data = -20   44   34  -19  -37   -5
data[-6]: -20
data[1]: 44
data[-2]: -37
data[2]: 34

B =
[[ 230.4   18.8  235.6   95.7  147.6  137.3  158.3 -209.6 -128.5   14.7
  -115.7]
 [ -93.0  112.2   -4.8   45.6   86.2 -127.9   29.0  192.8  131.8  105.7
   119.4]
 [  32.5  118.9  -43.3   62.5   -5.4   92.1   94.4  192.1  184.8  123.0
   187.8]
 [  68.4    2.2  164.7   58.4  165.5  -12.9   21.9  -64.1  -70.4   -3.2
   -77.0]
 [ 168.4   -7.2  159.6   64.5  -29.7  248.7  -14.5  -33.6    4.4   -1.9
    11.1]
 [ 210.8   16.9  225.1   84.9  124.0  130.2  130.8 -179.0 -109.3   12.7
   -99.0]
 [ -61.4  111.6  -49.7   61.1  136.0 -103.2   95.3  189.9  138.0  109.8
   129.0]
 [ -63.8  116.0   -2.7   57.3   77.1  -89.3   57.6  176.9  132.1  111.1
   124.0]
 [ -41.9  118.1    5.8   64.3   59.4  -46.8   59.9  164.6  132.2  114.4
   127.4]
 [  56.8   36.3  184.9   70.4    1.6   83.3  -36.9   -9.8   -0.3   31.7
    -0.4]
 [ 211.1   17.5  231.2   75.9  113.6  130.0  118.3 -178.3 -109.8   12.2
  -100.2]]
Indices start at 0.
row 0 col 0: 230.4
row 9 col 3: 70.4
row 6 col 9: 109.8
row 10 col 8: -109.8
row 5 col 7: -179.0
row 2 col 7: 192.1
row 2 col 10: 187.8
row 4 col 6: -14.5
row 2 col 4: -5.4
row 5 col 9: 12.7
row 10 col 7: -178.3
row 8 col 8: 132.2
row 2 col 3: 62.5
row 3 col 5: -12.9
row 1 col 9: 105.7
row 7 col 0: -63.8
row 10 col 2: 231.2
row 10 col 4: 113.6
row 2 col 8: 184.8
row 5 col 4: 124.0
row 9 col 4: 1.6
row 1 col 4: 86.2
row 7 col 7: 176.9
row 3 col 3: 58.4
row 10 col 3: 75.9
row 8 col 7: 164.6
row 3 col 1: 2.2
row 5 col 10: -99.0
row 4 col 8: 4.4
row 6 col 3: 61.1
row 1 col 0: -93.0
row 4 col 5: 248.7

X = [[6358, 5242, 4161, 3953, 4245, 4896, 5864, 6674, 6622, 5937, 4900, 4109, 3780, 4442, 5309], [6890, 6641, 5654, 4712, 3660, 3466, 4423, 6166, 7238, 7216, 6328, 4651, 3158, 3186, 4070], [4857, 4147, 3804, 4240, 5377, 6199, 6879, 6513, 5609, 4458, 3485, 3627, 4728, 6100, 7185], [7033, 8311, 7723, 6057, 3637, 2296, 2916, 5110, 7026, 7763, 7367, 5620, 3708, 3090, 3464], [3995, 3910, 4263, 5164, 6465, 6930, 6830, 5552, 4142, 3376, 3453, 4736, 6413, 7388, 7372], [3695, 2671, 3075, 4583, 6766, 7651, 7407, 5666, 3948, 3180, 3427, 4771, 6270, 7043, 6910], [3599, 4134, 5070, 6241, 7180, 6881, 5948, 4199, 3070, 3283, 4638, 6404, 7661, 7508, 6039]]
X[0,0] => 6358
X[6,3] => 6241
X[1] => [6890, 6641, 5654, 4712, 3660, 3466, 4423, 6166, 7238, 7216, 6328, 4651, 3158, 3186, 4070]
X[3,10] => 7367
X[6,14] => 6039
X[2,12] => 4728
X[:, 7] => [6674, 6166, 6513, 5110, 5552, 5666, 4199]
X[4,6] => 6830
X[4,9] => 3376
X[:, 10] => [4900, 6328, 3485, 7367, 3453, 3427, 4638]
X[1,5] => 3466
X[:, 13] => [4442, 3186, 6100, 3090, 7388, 7043, 7508]
X[2,1] => 4147
X[4,0] => 3995
X[5,13] => 7043
X[6,7] => 4199
X[5,2] => 3075
X[0,10] => 4900
X[0,11] => 4109
X[:, 14] => [5309, 4070, 7185, 3464, 7372, 6910, 6039]
X[3] => [7033, 8311, 7723, 6057, 3637, 2296, 2916, 5110, 7026, 7763, 7367, 5620, 3708, 3090, 3464]
X[5,11] => 4771
X[5,0] => 3695
X[1,1] => 6641
X[1,4] => 3660
X[5,3] => 4583
X[2,13] => 6100
X[6] => [3599, 4134, 5070, 6241, 7180, 6881, 5948, 4199, 3070, 3283, 4638, 6404, 7661, 7508, 6039]
X[:, 12] => [3780, 3158, 4728, 3708, 6413, 6270, 7661]
X[5,9] => 3180
X[3,9] => 7763
X[4,2] => 4263
X[4] => [3995, 3910, 4263, 5164, 6465, 6930, 6830, 5552, 4142, 3376, 3453, 4736, 6413, 7388, 7372]
